In the rows, zero is written as 128.
Each row is followed by its class.
[122  77 107 115 157 158 116 104 120 129 145 130  94 147 131 145 136 111
 126 132 135 170  97 132 121 136 159  67 129 140 116 168 123 149 116 156
 131 130 118 110 135 150 143 154 110 109 108 129 155 106] : k534
[141 146  58 171 140 120 162 139 133 117 128  84 137  97 146 125 119 147
 121 108  82 150 106 107 147 161 115 114 181 130 113 129 125 102 101 121
 163  86 118 150 130  96 166 145  56 123 146 155 151 150] : k933
[121 128  82 135  99 143  98 132 117 125 105 104 151 107 132 101 101 137
 135 125 109 141 131 130 105 162 137 158 142 131 164 129 105 134 114 154
 100 145 108 132 103 127 131 127  93 164 153 145 127 138] : k948
[160 115 112 112 114 141 142 128 132 118 126 117 108 145 110 140 125 105
 104 133 155 182 125 123 132 133 128  86 148 140 146 144 138 155 119 130
 137 119 132 110 125 142 124 131 119 130 129 129 159 129] : k534
[174 109 141  86 163 131 108 117 157 109 138 103 153 116 134 131 103 172
 145 102 101 150 220 112  38 166 103 131 161 119  79 151 111 172 125 133
 109 131 118 155 129 164 131 105 162 147 120 170 157 103] : k948
[130 156 130  98 123 115 146 124 160 120 128 107 160 110 155 145 148 131
 131 103 113 113 140 142 134  92 121 128 135 132 149 130 101 135 113 107
 120 133 127 133 134 147 116  76 127 148 112  94 135 140] : k713
[168 105 144  80 199 133 171 119 113 144 151 145 115 167 134 163 110 121
 115 115 133 252 177  82 149 172 126  94 104 153  55 194 137 178 125 137
 134 135 162 131 167 143 161 142 151 135 146 149 135 114] : k532
[194 166  50 139 117  90 128 142 120 126 139 133 145 106 122 129 129 137
  80 120 117 123 124  99 182 130 102 127 163 114  84 134 124 122  92  85
  95 150 179 175 114  97 139  70  80 156 106 122 123 106] : k838
[167 144 135 123 138 102 134 130 137 124 125 117 134 123 114 135 103 129
 137 115 106 150 167 106  94 170 139 123 125 139  66 130 130 146 145 109
 114 111 119 145 127 133 117 142 138 119 116 164 123 110] : k392
[149 102 109 180   6 171 116  86 161  99 175 104  77 163 116 180  91 154
 152  99 144 157 155 110 144 149 114  81 101 201 129 114 107 133 112 139
 148 175 170  98 167 120 147 117 163 173  54 106  90 118] : k532
[204 132 130  94 158 106 140 120 157 117 126 121 138 133 129 161 125 143
 106 120 142 189 170 101  95 148 130 123 143 105  99 115 163 171 130  84
 119 106 143 153 146 143 134 128 159 145 114 160 140 118] : k977
[151 202 116  73  86 115 140 180 191 113 141  77 138 135  86 155 131 208
 119 112 125 108 199  93 133  87 116 112 142 153  53 123 127 152 129  91
 142 135 144 151 120 135 125  95 175 128  77 122 130 107] : k500
[153 129  56 152 118 144 106 104 107  98 138 129 122 119 154 101 105 138
 134 107 104  99  98 114 111 166 155 114 129 164 129 143 108 129  93 147
 133 152 134 118 131  99 124  99  60 181 156 142  77 150] : k500
[122 102 118  95 123 133 155 115 123 137 122 119 155 136 105 146 161 106
 105 147 134 155  94 139 112 109 145 113 129 130 140 121 118 139 104 135
 144  76 121  91 151 170 161 139 120 129 135 157 115 122] : k838
[172 117 119  72 128 145 119 126 128 120 125 127 151 150 117 117 136 158
 138 162 158 136 169 111 122 139 191 144 131 151  81 105 113 127 136  92
 103 148 152 113 128 162  57 119 164 114  83 138  95 116] : k392
[152 147 143 140  15 136 141 141 161 110 131 142 161 131  91 178 157 123
 159 152 128  97 178 162  92  80 135 131 131 126 160  74 192 129 110 158
 119  95 114 143  72 157 144 103 174  95  69  79 124 112] : k977
[129 125 109 130 134 135 117 135 155 111 121 120 142 106 158 114 135 128
 144 121 117 117 142 111 101 150 152 104 148 118 131 162 110 143 133 137
 130 108 116 122 136 121 147 113 108 140 163 143 136 159] : k532
[209 109 121 151 180 112 168 111 152 107 174 132 106 137 119 157 123 128
 117 121 130 199 135 141 179 123 129  23 111 175  72 200 155 177  62 165
 127  14 121 116 159 123 114 111  60 103 128 161 115  95] : k392
[ 95 117 122 146 130 124 119 136 123 147 124 150 117 148 117 141 123 132
  91 118 109 148 128  87 184 127  82 140  86 153 122 129  98 131 125 138
 109 164 112 125 117 135 149 119 100 151 114 145 140 110] : k500
[170 149 106 100 149 100 121 139 171 130 131 101 134 133 104 159 133 160
 123 131 141 161 170  81 111 153 128 116 146 112  84 144 115 159 142  88
 141  94 142 138 145 151 134 121 153 137  96 180 157 109] : k838
[138  98 139 132 218 116 169 132 162 138 126 159 145  93 155 117 151 158
 143 137 109 217 193 119 159 133  65 118 122 142  66 155  94 114 133 125
 154 143 100 125 108 121 146 138 122 109 130 158 116 121] : k532
[133 127 121 102 139 130 131 145 106 113 124 105 116 146  94 106 137 110
  96 111 141 147 102 137  95 135 160  83 135 135 163 184 126 143 104 180
 117 146 125 118  75 127 118 116 107 123 150 118 160 137] : k534
[200 150  93 113 169  97 121 122 175 128 144 101 107 127 137 152 118 157
 105  72 126 117 113  58 119 160 128  84 133 120  90 146 110 149 123  94
 158 135 150 116 109 105 154  79 128 156 146 187 172 130] : k623
[139 136 135 129 153 127 140 130 171 124 103 102 154 127 133 135 124 112
 110 107 160 151 158 103 113 159 139  88 162  98  99 139 131 155 134 100
 142 158 155 121 184 131 122 116 188  88  95 117 134 134] : k534
[159  87 150 102 123 125 145 100 120 117 125 154 151 149 146 151 163 119
 147 137 124 174 148 145 122 118 116 120 132 145 133 124 145 148 110 111
 123  59 112 127 111 156 137 161 111 144 137 145 125 114] : k532
[169 122 116  88 122 144 157 118 112 107 123 134 135 136 164 172 137 122
 172 155 132 135 133 157 134  95  85 123 171 142  99 118 143 121  84 125
 161 108 108 113  94 141 125 102 120 150 135 110  97 122] : k623
[105  97 101 161 123 133 117 127 133 110 140 121 123 109 137  91 120 103
 147 117  64  81 122 118  48 195 159 133 132  98 153 156 108 103 131 169
 123 132  91 100  98 117 125 131  91 139 153 159 155 167] : k903
[149 120 122 101 105 146 149 118 137 130 114 136 157 103 143 137 144 122
 139 136 100  80 160 189 110  92 111 146 156 144 179 114 127 120 113 138
 124 109 106 132 110 149 123  79 133 113 146 126 104 121] : k903
[101 108 141 137 159 137 133 154 148 131 140 133 119 122 120 124 135 118
 122 126 118 111 101 130 137 125  74 133 114 137 113 149 120 122 131 174
 113 139 100 116 135 156 151  89 114 146 126 126 124 128] : k903
[112  95 115 128 134 118 150  94 156 103  93 118 164 101 173 158 132 153
 151 145 120 107 137 205 110 109 115 127 178 125 155 109 113 151  87 106
 126 115 101 141 114 127 141  73 111 126 100  76  77 125] : k623
[118 106 152 125 138 131 175 136 147 120 103 134 178 118 130 143 148 146
 109 147 124 138 142 159 163  94 134 135 141 104 164  79 144 129 117 119
 129 100 116 144 135 138 113  94 136 100 127 117 124 135] : k933
[147  71 136 145 186 145 106 123 209  96 130 131 150 105 159 117 164 125
 181  93 114 139 229 164 107 178 160 128 141 125 169 152  98 123 175  64
 149  86  80 113 135 128 111 157  82 122 171 183 168 151] : k977
[185 104 106 128 117 129 180 129 121 123 126 119 162 120 147 155 128 121
 134 114 103 136 140 154 135 138 131 126 126 115 146 126 132 120 105 156
 130 115 135 119 113 114 111  82 127 124 138 142 128 123] : k623
[107 115 145  91 189 117 129 139 170 136 143 147 144 110 133 108 151 149
 127 128 129 152 140 105 171 115  93 121 118 135  86 167  88 139 125 136
 115 126 106 113 139 149 157 113 118 152 136 143 128 126] : k532
[136 126  79 124 117 116  89 128 135 117 135 103 138 116 126 110 127 141
 150 118 117 117 133 111  84 157 155 141 140 117 130 153 102 123 138 130
 123 110 123 124 119 121 131 139  90 157 132 169 139 128] : k838
[144 118 143 136  96 133 151 157 145 134 153 155 126 125 106 148 119 136
  98 123  93 151 156 133 156 132  90 111  95 155 127 146 110 144 124 171
 108 142 140 165 105 147 141 120 143 139  98 131 135 107] : k713
[163 116 114 121 136 102 135 129 146 123 142 106 147 132 103 132 122 124
 113 126 111 157 158  98  79 189 152 113 119 104 108 146 102 153 138 121
 137  96 156 148 155 156 110 117 149 133 107 193 146 116] : k838
[121 114  68 115  97 136 111 137 120 126 104 104 159  97 166  92 104  98
 124 123 108 105  93 133 118 135 145 142 150 113 152 131  90 121 118 131
 130 140 127 130 127 101 122 110  72 157 193 144 101 153] : k623
[148 121 117  98 119 126 140 136 137 132 117 112 126 119 120 120  92 123
 110 139 119 130 144 111  84 138 118 120 162 132 119 137 138 150 137 123
 133 126 132 135 141 140 145 104 146 128 125 140 134 126] : k903
[ 92 106 141 128 147 130 118 129 154 146 136 130 142 125 137 139 139 120
  98 112 125 140 130 113 164 100  91 126 109 157 112 151  92 131 130 135
  99 165 125 132 141 153 157 100 118 135  87 109 147 113] : k713
[130 114 144 115 159 108 167 121  98 135 128 124 143 137 138 111  85 107
  92 108 100 154 141 115  99 165 133 111 130  84 107 123 119 150 141 117
 141 127 165 164 179 125 132 175 144  88 128 145 138 116] : k933
[161 134 121  95 132 124 127 109 125 138 141 118 102 144 115 138 103 123
 120 118 109 136 144 126  90 127 115 105 150 163 104 136 125 135 106 127
 160 149 135 141 122 139 147 141 146 121 115 140 124 105] : k903
[133 114 120 122 136 153 148 133 130 138 148 126  99 150 135 158 141 148
 106 110 131 165 108  86 180 102  64  96  83 151  94 160 118 129 125 148
 110 148 137 104 101 148 158 127  78 135  78 102 162 109] : k534
[150  89 121 113 143 125 145 113 130 121 135 135 136 138 139 141 151 113
 128 137 152 175 130 119 139 133 145  99 134 128 136 166 125 147 117 128
 122  95 130 106 136 142 133 115 128 133 132 124 160 135] : k532
[129  83 110  97  97 127 112 103 123 124 122 135 123 150 114 140 129 120
 131 133 141 169 128  97 137 164 143 107 135 145 125 155 105 157 113 107
 117  72 135 119  95 157 126 141 109 135 121 154 131 111] : k392
[132 106  91 134 120 137 146 109 127 124 126 135 136 135 112 143 136 115
 124 163 159 177  99 142 148 133  92 135 153 141 161 105 106 139 106 100
 145  98 136  95 152 158 118 144 114 123 135 104 123 134] : k948
[170  87 141 163  44 179  77 166 124 115 125 158 152 175  85 141 144 136
 109 180 145 155 110 123 157  79 156 122  89 176 117  37 187 119  95 177
 100 139  98 154 121 157 108 159 107 145 105 126  96 119] : k500
[130  99 139  75 124 142 104  91 117 121 144 107 126 148 119 134 107 109
 140 132 152 178 116 135 118 108 148 116 108 153 140 136 120 144 111 143
 142 120 111 109 122 164 124 152 116 170 137 120 153 134] : k948
[ 82 122 185 121 148 132 129 124 140 129 119 138 152 136 129 141 148 125
 100 129 108 103 143 138 111  99 102 131  91 158 127 133 102 127 140 142
 109 140 101 137  95 154 150 145 117 120  97 113 127 134] : k713
[172  94 118  92 118 136 168 140 111 124 133 147 142 162 134 158 129 108
 113 148 136 175 126  85 133 106 144  77 126 135  96 152 146 144 102 130
 163  98 157  98 149 146  88 134 159 119 125 140 141 113] : k500
[117 162  79 140 126 124 123 141 131 125 114 100 109 127 129 108 105 144
 117 121 110 130 105  93 103 161 110 124 168 146 117 149 128 152 118 135
 134 126 135 133 123 120 149 111  85 148 121 156 124 128] : k534
[172 166 128  88 140 101 145 132 139 133 133 122 122 134 113 155 115 114
 131 104 114 175 179  81  94 188 121 110 145 126  79 168 132 173 131 106
 127  75 126 133 114 149 155 159 137 110 169 159 161 135] : k392
[ 97 106 136 135 165 136 139 145 151 144 159 141 103 147 124 143 133 135
 112 120  81 126 140 135 131 132  80 134  96 148 114 166 109 134 122 189
 117 141  99 126 106 154 150 101 109 121 132 150 146 113] : k903
[182 115 136 124 117 124 149 115 150 112 132 135 164 138 151 151 162  94
 107 168 153 144 171 186 142  62 137  74 163 156 135 103 150 139 102 100
 144  82 137 151 134 157  83 116 139  67  79 103 132 109] : k713
[110  99 126 141 152 144 141 134 136 127 137 134 130 126 132 127 132 138
 105 155 124 127 120 122 150  88 119 122 101 133  94 129 107 128 130 132
 116 130 108 125 141 146 107 114 102 130  98 143 135 113] : k933
[115 129 126 110 109 132 157 133 145 120 120 124 162 116 126 154 143 130
 121 127 118 119 150 152 142  92 124 136 150 119 144 109 135 139 112 131
 125 104 115 143 121 143 130  88 133 118 135 119 129 120] : k933
[127 129 102 132 135 108  93 141 152 129 114 107 127 128 137 119 115 128
 141 116 129 122 102 116  92 142 140 126 139 123 131 135 102 142 122 116
 139 125 110 122 129 113 132 163  96 143 147 141 130 137] : k623
[109 105 121 131 121 133 126 130 135 141 158 138  75 147 128 164 104 167
 100 146 121 150 118  65 169  70  70 113  89 158  81 155 114 146 118 145
 107 138 107 117  96 151 155 111  90 173  56 136 187  89] : k933
[143 150 104  85 108 132 133 111 160 117 108 134 169  99 114 154 138 130
 157 136 138 102 169 179 153 136 130 147 160 124 171  97  87 145 109 107
 125 129 118 120 105 165 126 113 153 149 110  96 111 122] : k948
[127 108  78  97 103 143 101 114 125 119 124 107 146  99 135 120 127 114
 139 127 131  99  83 117 113 112 156 126 136 151 182 139  79  94 129 124
 126 120 118  69 155 132 121 120  87 179 159 147 115 140] : k838
[135 134  73 144 103 137 116 125 133 119 121 107 129 110 116 127 129 141
 125 123 128 156 103  86 111 146 128 135 145 110 156 135 131 137 101 135
 106 116 131 127 141 120 158  88  85 153 138 128 117 147] : k977
[160 140 142  85 155 132 134 123 141 125 134 119 148 118 130 131 107 142
 117 142 128 165 171 126  98 121 139 108 132 125  96 110 139 155 122 124
 140 126 141 144 152 150 112 134 165 107 134 140 117 125] : k948
[125  82 126 121 156 120 120 124 153 117 108 134 163 121 141 127 143 145
 149 144 102 124 101 147 128 122 152 115 122 158 123  99 111 117 128 130
 118 100  73 130  77 155 112  92  83 124 121 150 119 107] : k392
[101 137 152 112 105 116 149 133 151 133  96 132 180 105 141 133 155  97
 104 122 119 114 144 205 101  84 132 143 164 126 200  87 121 149 116 148
 140 122 123 153 133 147 131 111 170  94 151 115 101 133] : k713
[ 91 105 120 158 157 123 142 124 145 113 116 121 158 105 166 101  95  66
 115 137  81  96 202 200  71 207 142 109 155 145 191 185 102 135 139 148
 108  96 105 132 162 125  94 149 125  60 168 160  95 140] : k903
[105 120 126 107 112 136 129 148 117 148 122 147 123 145 100 151 119 143
 130 107  95 141 167 112 184  80 112 133  77 217 105 109 108 117 139 115
 114 195 123 130  94 136 146 127  89 146  61 103 111  60] : k500
[165 135 146  96 138 115 170 129 178 118 136 122 171 125 142 153 162 135
 147 122 127 151 163 153 141  98 129 122 146 122 136 132 127 148 108 120
 151  73 121 125 161 147 125 110 144 122 153 111 144 152] : k532
[ 97  99 150 130 134 134 131 124 163 140 149 145 111 118 119 156 146 158
  99 118  96 150 147 109 116 105  88 117  99 164 124 143  99 145 135 142
 110 130 111 122 114 151 165 133 126 133 101 148 147 111] : k713
[140 131  81 146 100 135  84 114 113 122 106 107 144  97 156  96 113 114
 165  88 109  92 120 125 131 146 147 145 140 143 130 152  91 106 123 132
 104 127 103 121 111 100 113 110  64 158 155 159 108 126] : k392
[113 117 131 123 127 132 121 146 142 133 150 118 106 147 123 164 125 137
 110 123 121 113 126 140 148 116 110 118  93 151  94 140 111 131 126 177
 123 158 125 141  91 138 141 112 140 135  99 141 128 100] : k623
[109  98 141 136 162 129 138 141 142 135 123 134 131 128 117 145 142 125
 121 115 115 164 130 109 149 140 106 129  97 149  87 149 102 135 133 148
 105 131 107 122 111 152 135  95 105 126 128 146 128 114] : k392
[133 145 126 119 105 126 150 137 152 122 106 110 164 120 124 144 138 106
 129 127 104  89 157 184 104 123 137 155 164 128 175 108 136 136 111 133
 130 116 113 152 127 147 122  80 139 117 138 106 117 144] : k903
[190 179  92 127  71 129 114 161 151 105 103  49 154 162 131 143  95 115
 108  96 146 147 211 147  78 144 173 122 142 152 118 128 143 171 127 123
  72 177 153 150 147 124  63 157 136 126  58 114 121  99] : k534
[148 131 133 120 187 128 115 115 135 129 149 117 107 160 122 181 131 147
 107 107 128 172 156 135 141 143  93 131  93 142 104 149 103 160 120 147
  99 146 115 147 110 161 135 142 114 144 108 132 170 105] : k948
[133  83 118 115 153 146 118 109 113 118 142 137 106 144 148 121 149  95
 141 125 123 111 140 167 110 128 165 119 135 123 178 137 108 108 120 143
 127 155 117  97 111 141  89 119 106 117 124 118 151 132] : k903
[ 84 138 134 106 143 130 114 139 185 116 141  74 155 161 128 135 148 124
 113  84 130 105 172 129 111 125 138 141 110 132 101 141  85 146 146 108
 107 151  94 118 127 164 128 114 112 132 124 140 176 130] : k933
[133 109  87 132 125 126 133 115 133 137 133 116 139  98 142 118 131 113
 149 106  92 166 108 101 103 152 147 144 142 125 116 147 107 125 125 143
 140 120 108 107 157 116 160 137 112 167 176 171 144 148] : k532
[184 153 116 116 162 109 129 127 135 124 135 125 108 120 101 128  92 153
 138 100 105 151 145 103  60 153  83 116 159 134  60 167 129 176 121 146
 142 141 136 169 129 126 152 122 130 140 112 143 131  95] : k534
[192 122 113 141 123 126 142 116 143 105 135 135 119 126 126 148  81 168
 128 147 128 165 157  99  99 152  97  91 145 143  91 102 164 156 137 108
 131  96 118 144 124 126 143 139 127 126 110 161 127 106] : k933
[163 156 102 104  30 190 102  89 109 111 119 120 170  85 136  70 131 114
 160 103  98  43 100 122  65  95 151  98 119 142 182 126 109  87 103 125
 138 136 110  97  96 105 119 103  75 128 219 117  78 176] : k534
[ 81 105 154 124 131 124 123 144 145 148 117 146 112 121 103 138 129 142
 137 121 117 155 145  87 138 134  79 126 101 151  83 153  99 144 149 141
 119 125 107 126  82 157 160 106 130 126 106 156 126  93] : k392
[134 110 203 142 136 143 134 122 131 139 129 129 136 119 120 134 154 123
  94  98 122 133 175 116  95 111 130 118  70 173 135 172 132 127 145 140
 104 128 117 124 107 143 146 147 148 128 108 160 157 139] : k713
[175 134 120 128 131  93 135 128 129 141 142 125 107 124 119 148  87  88
  75 143 136 212 144  89 129 126 133 104 132 113 128 105 158 145 127 114
 116 149 157 155 185 133 127 136 158 116 100 124 164 119] : k977
[203 166 119 101 140  88 132 116 118 126 143 150 120 136 133 115  72 114
 134 162 136 156 128 106 101 122 134  76 159 152  83  94 138 140 112 126
 167 161 165 147 173 128 101 125 190 117 103 124  91  97] : k532
[107 124 148 131 151 116 124 131 149 136 128 117 126 124 114 144 128 102
 126 105 118 166 157 117 132 138 131 114  93 146  86 142 105 139 138 148
 111 143 101 128 116 150 134 117 123 114 120 142 134 113] : k392
[119 119  96 140 144 134 120 130 126 119 138 132 141  90 133 106 132 114
 141 133  84 137 127 128  87 147 153 136 134 111 136 144 133 115 121 154
 114 111 104 138 137 113 131 122  90 126 172 157 111 140] : k977
[152 151 137 132 105 126 135 106 136 118 121 130 136 113 144 143 134  87
 147 110 121  76 167 182 123 133 130 121 159 123 178 110 140 122 106 133
 143 122 129 143 121 139 136 112 141 111 113  93 111 141] : k903
[195 134 112 112 184  75 164 158 133 127 116 119 121 117 120 147 116 143
 106 104 117 174 169  83 105 180 133  98 145 118  75 174 119 171 145 101
 108  94 169 157 114 130 103 126 139 105  88 160 160  87] : k392
[139 127 142  64 137 128 130 111 116 132 119  99 108 144 129 146 156  99
 107 119 159 132 137 147 144  67  94 129 148 134 164 181  71 130  82  85
 126 127 134 109 150 162  83 137 129 156 110  94 144 128] : k903
[177 131 121  85 191 114 157 144  86 153 133  93 109 122 174 145 124  84
  96 138 120 221  95  98 148  84 145  76 142 110  84 130 157 130 112 138
 130 128 161 162 203 166  85 142 131 110  78 126 175  96] : k534
[ 75 116  98 143  83 131  90 130 132 133 122 120 126 121 108 105  97 149
 130 148  87 124  89 116 101 135 132 143 141 125 174 128 113 127 102 160
 109 105 103 136 157 114 140 141 109 142 138 165  93 114] : k977
[159 114 117 143 154 129 151 119 152 125 148 113 147 140 131 160 127 143
  98  98 118 182 131  79 151 148 111 136 100 144  89 106 137 137 117 109
  99 141 128 124 164 148 135 102 109 161 118 153 143 126] : k933
[ 85 147  71 116 125 105  62 130 133 143 130  98 114 127  97 118 107 117
 138  98  82 164 169  62 109 208 147 160 151 153  70 121  94 127 144 138
  96 161 100 144  84 132 160 140  93 134 130 201 140  96] : k392
[131 125  58 133  63 151 102 122 134 119 137 117 141 105 130 130 133 137
 139 141 113 126 124 115 106 123 124 164 144 125 146 137 124 120 105 154
 100 114 122 129 121 123 123 100 107 158 142 151 103 129] : k977
[137 148 129 133 113 123 151 138 151 108 114 147 156 132 100 152 145 137
 128 132 122  95 160 146 143 129 122 117 133 125 149 122 119 143 108 139
 147 112 118 137 105 130 126  96 141 110 125 105 115 139] : k500
[ 99 123 108 152 145 120 133 135 186 123 142 134 148 110 110 140 139 121
 124 148 107 142 169 127 123 144 108 156 106 130 108 123 113 127 153 130
 113 136  99 133 124 142 128  91 124 115 117 146 123 124] : k977
